Here is a tiny trained network, its code and every weight. The questions are about switching its units off for an input and a class, where a switched-off unit gives its printed mean instead of its output.

import numpy as np


def w(rows, s, z=0):
    codes = np.array(rows[::2]) - 128.0
    scale = np.full(codes.shape[1], s)
    scale[-1] = z or s
    return codes * scale


def f(y):
    return y / 2 * (1 + np.tanh(0.7978845608 * (y + 0.044715 * y**3)))


def log_softmax(a):
    a = a - a.max(-1, keepdims=True)
    return a - np.log(np.exp(a).sum(-1, keepdims=True))


def net(x, mask):
    res = np.array(x, float).reshape(1, 7) / 4 @ E
    y = f(res @ A[0][:, :-1].T + A[0][:, -1])
    res = res + np.where(mask, y, B[0][:, -1]) @ B[0][:, :-1]
    return log_softmax(res[-1] @ U[:, :-1].T + U[:, -1])


A, B = {}, {}
E = w([
[112,108,192],'x0',
[207,151,108],'x1',
[117,111,121],'x2',
[137,88,176],'x3',
[150,104,242],'x4',
[81,1,70],'x5',
[207,176,95],'x6',
],0.0078)
A[0] = w([
[127,91,180,183],'N1',
[248,50,156,90],'N2',
[106,99,108,167],'N3',
[98,94,104,139],'N4',
[117,137,126,51],'N5',
[205,93,131,95],'N6',
[66,147,134,102],'N7',
[112,163,161,190],'N8',
[103,195,89,251],'N9',
[94,141,112,220],'N10',
[126,129,97,242],'N11',
[56,146,230,90],'N12',
[96,70,88,123],'N13',
],0.015,0.0024)
B[0] = w([
[126,185,138,205],'N1',
[171,76,254,216],'N2',
[96,116,88,169],'N3',
[87,107,84,177],'N4',
[128,121,138,120],'N5',
[155,85,165,168],'N6',
[121,99,118,160],'N7',
[150,138,113,174],'N8',
[197,151,81,211],'N9',
[137,122,109,161],'N10',
[139,140,99,168],'N11',
[140,191,136,254],'N12',
[50,96,57,208],'N13',
],0.022,0.0079)
U = w([
[165,188,137,253],'0',
[157,62,213,123],'1',
[82,245,185,66],'2',
[57,109,136,209],'3',
[121,155,122,2],'4',
[184,135,94,74],'5',
],0.012,0.0023)

Each question gives the input, the list of numbers given to net, and the class t.
The units are the neurons (one row each of A and B). Each row of codes is followed by its name. A weight is (code - 128) times the scale printed after its matrix; where a second scale follows, it is the last column's (A, B and U).
mask holds one flag per neuron, in row order. A switched-off neuron (its flag False) gives its mean, the last column of its row in B, instead of its output. The means were averaged over made-up inputs and are rounded, as every weight is.
A unit's drop is (log p(t) with every unit on - log p(t) with that unit switched off) / (log p(t) with every unit on - log p(t) with every unit switched off).
The circuit of an input: a set's keep is (log p(t) with only the set's units on - log p(t) with every unit switched off) / (log p(t) with every unit on - log p(t) with every unit switched off). Starting from the 12 units with the biggest drops (on a tie, the unit counted first), units are removed one at a time, each time the one whose removal leaves the highest keep (on an exact tie, the one counted first), for as long as the keep stays at least 0.8.
circuit, biggest first: the units of the circuit, biggest drop first
unit that matters most: the unit with the biggest drop
top k neurons: the k neurons with the biggest drops, biggest first
drop when u is switched off: that unit's drop, to one decimal
input [-7,2,-7,-2,5,-5,7], class 1: circuit, biggest first	N2, N6
input [-3,8,1,-6,-1,3,-6], class 3: circuit, biggest first	N12, N13
input [-8,2,8,0,-3,-8,-4], class 5: circuit, biggest first	N9, N12
input [1,-4,8,-5,-2,-5,0], class 5: circuit, biggest first	N9, N1
input [-7,3,-3,-7,-5,-3,-4], class 5: circuit, biggest first	N9
input [0,-5,-6,-7,-8,8,6], class 3: top 2 neurons	N13, N4
input [-2,-1,-2,-8,4,-8,-1], class 5: top 4 neurons	N9, N1, N2, N8
input [-4,-7,-6,-4,8,5,-4], class 2: top 3 neurons	N12, N1, N6
input [7,-1,3,-2,-1,3,6], class 1: top 4 neurons	N12, N13, N9, N1
input [3,-8,8,3,4,3,1], class 2: drop when N12 is switched off	0.8
input [-8,8,-4,-7,-8,-8,-6], class 5: drop when N9 is switched off	0.5
input [-5,3,-8,1,0,8,1], class 3: drop when N11 is switched off	0.0
input [-2,3,4,8,-4,-2,2], class 1: drop when N1 is switched off	0.1
input [-5,5,5,7,0,6,4], class 1: unit that matters most	N2
